Here is a tiny trained network, its code and every weight. The questions are about switching its units off for an input and a class, where a switched-off unit gives its printed mean instead of its output.

import numpy as np


def w(rows, s, z=0):
    codes = np.array(rows[::2]) - 128.0
    scale = np.full(codes.shape[1], s)
    scale[-1] = z or s
    return codes * scale


def f(y):
    return y / 2 * (1 + np.tanh(0.7978845608 * (y + 0.044715 * y**3)))


def log_softmax(a):
    a = a - a.max(-1, keepdims=True)
    return a - np.log(np.exp(a).sum(-1, keepdims=True))


def net(x, mask):
    res = np.array(x, float).reshape(1, 7) / 4 @ E
    y = f(res @ A[0][:, :-1].T + A[0][:, -1])
    res = res + np.where(mask, y, B[0][:, -1]) @ B[0][:, :-1]
    return log_softmax(res[-1] @ U[:, :-1].T + U[:, -1])


A, B = {}, {}
E = w([
[182,65,83,97,113,184,104,143,169],'x0',
[181,173,148,103,24,206,110,133,126],'x1',
[15,68,135,127,159,165,94,147,153],'x2',
[73,131,125,63,74,126,31,181,225],'x3',
[67,213,208,146,84,139,194,177,41],'x4',
[144,48,184,155,137,127,153,54,148],'x5',
[156,109,191,131,192,58,109,254,102],'x6',
],0.0093)
A[0] = w([
[47,172,68,97,115,183,193,67,92,200],'neuron 1',
[207,67,127,147,141,90,63,31,165,170],'neuron 2',
[101,148,84,117,200,79,88,98,103,193],'neuron 3',
[79,93,60,139,156,190,111,62,163,243],'neuron 4',
[13,118,189,101,87,151,88,149,125,190],'neuron 5',
[154,72,115,145,188,140,125,139,109,86],'neuron 6',
[56,111,200,101,66,174,78,140,120,134],'neuron 7',
[108,147,153,197,137,71,239,79,40,185],'neuron 8',
[196,84,101,118,62,255,163,71,94,171],'neuron 9',
[204,35,83,52,200,102,112,142,124,218],'neuron 10',
[145,97,202,184,81,108,72,174,20,173],'neuron 11',
[191,108,109,153,85,232,125,68,172,223],'neuron 12',
[61,90,103,127,182,127,125,135,170,226],'neuron 13',
[23,90,242,41,88,144,98,151,163,188],'neuron 14',
[188,102,142,173,58,129,137,68,137,188],'neuron 15',
[144,15,84,126,199,142,33,176,195,117],'neuron 16',
[186,221,175,108,162,120,175,193,93,254],'neuron 17',
[50,132,194,165,120,120,25,197,219,208],'neuron 18',
[167,173,43,100,38,104,86,240,120,174],'neuron 19',
],0.009,0.004)
B[0] = w([
[21,161,197,149,124,131,134,90,125,209],'neuron 1',
[165,107,89,98,42,99,167,145,235,199],'neuron 2',
[99,113,135,184,179,119,115,141,203,183],'neuron 3',
[51,124,116,155,82,149,154,78,183,208],'neuron 4',
[67,185,84,137,112,39,134,176,20,205],'neuron 5',
[141,80,151,158,118,177,121,85,148,159],'neuron 6',
[114,120,75,114,143,108,120,134,68,188],'neuron 7',
[150,101,246,206,161,107,247,196,121,250],'neuron 8',
[118,113,155,60,68,204,160,75,72,225],'neuron 9',
[190,70,132,154,128,161,65,66,209,218],'neuron 10',
[202,101,125,85,153,96,142,157,96,198],'neuron 11',
[104,131,123,65,77,144,138,81,124,219],'neuron 12',
[96,125,110,204,119,105,98,84,124,197],'neuron 13',
[141,124,29,118,119,74,144,208,69,219],'neuron 14',
[122,130,124,55,94,121,187,141,122,183],'neuron 15',
[155,45,84,166,100,126,13,105,100,232],'neuron 16',
[197,140,208,136,233,155,134,157,92,238],'neuron 17',
[129,147,31,119,151,60,78,136,69,234],'neuron 18',
[133,209,182,46,231,195,1,201,181,226],'neuron 19',
],0.0088,0.013)
U = w([
[142,47,90,204,113,131,59,65,177,42],'0',
[36,130,148,108,54,195,157,51,93,72],'1',
[68,162,44,138,120,46,105,146,66,248],'2',
[9,168,152,219,147,69,155,70,197,115],'3',
[186,94,87,48,70,86,165,90,225,104],'4',
[216,101,204,195,171,111,215,133,89,139],'5',
[159,225,169,79,186,156,47,157,155,142],'6',
],0.011,0.0012)

Each question gives the input, the list of numbers given to net, and the class t.
The units are the neurons (one row each of A and B). Each row of codes is followed by its name. A weight is (code - 128) times the scale printed after its matrix; where a second scale follows, it is the last column's (A, B and U).
mask holds one flag per neuron, in row order. A switched-off neuron (its flag False) gives its mean, the last column of its row in B, instead of its output. The means were averaged over made-up inputs and are rounded, as every weight is.
A unit's drop is (log p(t) with every unit on - log p(t) with that unit switched off) / (log p(t) with every unit on - log p(t) with every unit switched off).
The circuit of an input: a set's keep is (log p(t) with only the set's units on - log p(t) with every unit switched off) / (log p(t) with every unit on - log p(t) with every unit switched off). Starting from the 12 units with the biggest drops (on a tie, the unit counted first), units are removed one at a time, each time the one whose removal leaves the highest keep (on an exact tie, the one counted first), for as long as the keep stays at least 0.8.
circuit, biggest first: the units of the circuit, biggest drop first
k most important neurons: the k neurons with the biggest drops, biggest first
drop when u is switched off: that unit's drop, to one decimal
input [-6,1,-2,2,-3,8,-4], class 4: circuit, biggest first	(neuron 2)
input [1,-1,8,-7,-1,8,5], class 0: 3 most important neurons	(neuron 17; neuron 16; neuron 10)
input [6,-3,2,7,1,6,-4], class 2: 3 most important neurons	(neuron 14; neuron 5; neuron 18)
input [2,-5,5,-7,-1,8,-6], class 1: 2 most important neurons	(neuron 9; neuron 12)
input [-3,-7,-4,-1,-1,-3,-2], class 3: 2 most important neurons	(neuron 11; neuron 3)
input [5,-8,-3,-4,1,-1,-6], class 3: 2 most important neurons	(neuron 8; neuron 3)
input [-1,1,-8,5,8,7,-4], class 5: 3 most important neurons	(neuron 8; neuron 4; neuron 17)
input [-1,-3,-3,-1,-6,-7,-7], class 1: 2 most important neurons	(neuron 1; neuron 4)
input [5,7,8,-4,-8,8,-5], class 1: 3 most important neurons	(neuron 9; neuron 4; neuron 12)
input [-6,1,2,0,8,-1,3], class 5: 2 most important neurons	(neuron 8; neuron 17)
input [-8,-7,-6,2,-6,-6,-1], class 3: 2 most important neurons	(neuron 16; neuron 3)
input [-5,5,5,-2,8,-8,3], class 5: 2 most important neurons	(neuron 17; neuron 8)
input [7,0,6,3,-1,0,8], class 0: 3 most important neurons	(neuron 10; neuron 16; neuron 6)
input [0,-6,0,2,0,4,-8], class 3: circuit, biggest first	(neuron 1)
input [8,-3,1,4,6,3,8], class 2: drop when neuron 5 is switched off	0.0
input [0,-5,1,-1,0,-1,5], class 0: drop when neuron 13 is switched off	0.1
input [-1,-1,-6,0,3,-7,2], class 6: drop when neuron 19 is switched off	1.9
input [-8,0,4,-5,5,2,-3], class 5: drop when neuron 8 is switched off	0.5
input [6,-5,-1,-1,1,-5,7], class 6: 2 most important neurons	(neuron 19; neuron 17)
input [-8,0,-5,5,8,0,-6], class 5: circuit, biggest first	(neuron 8)
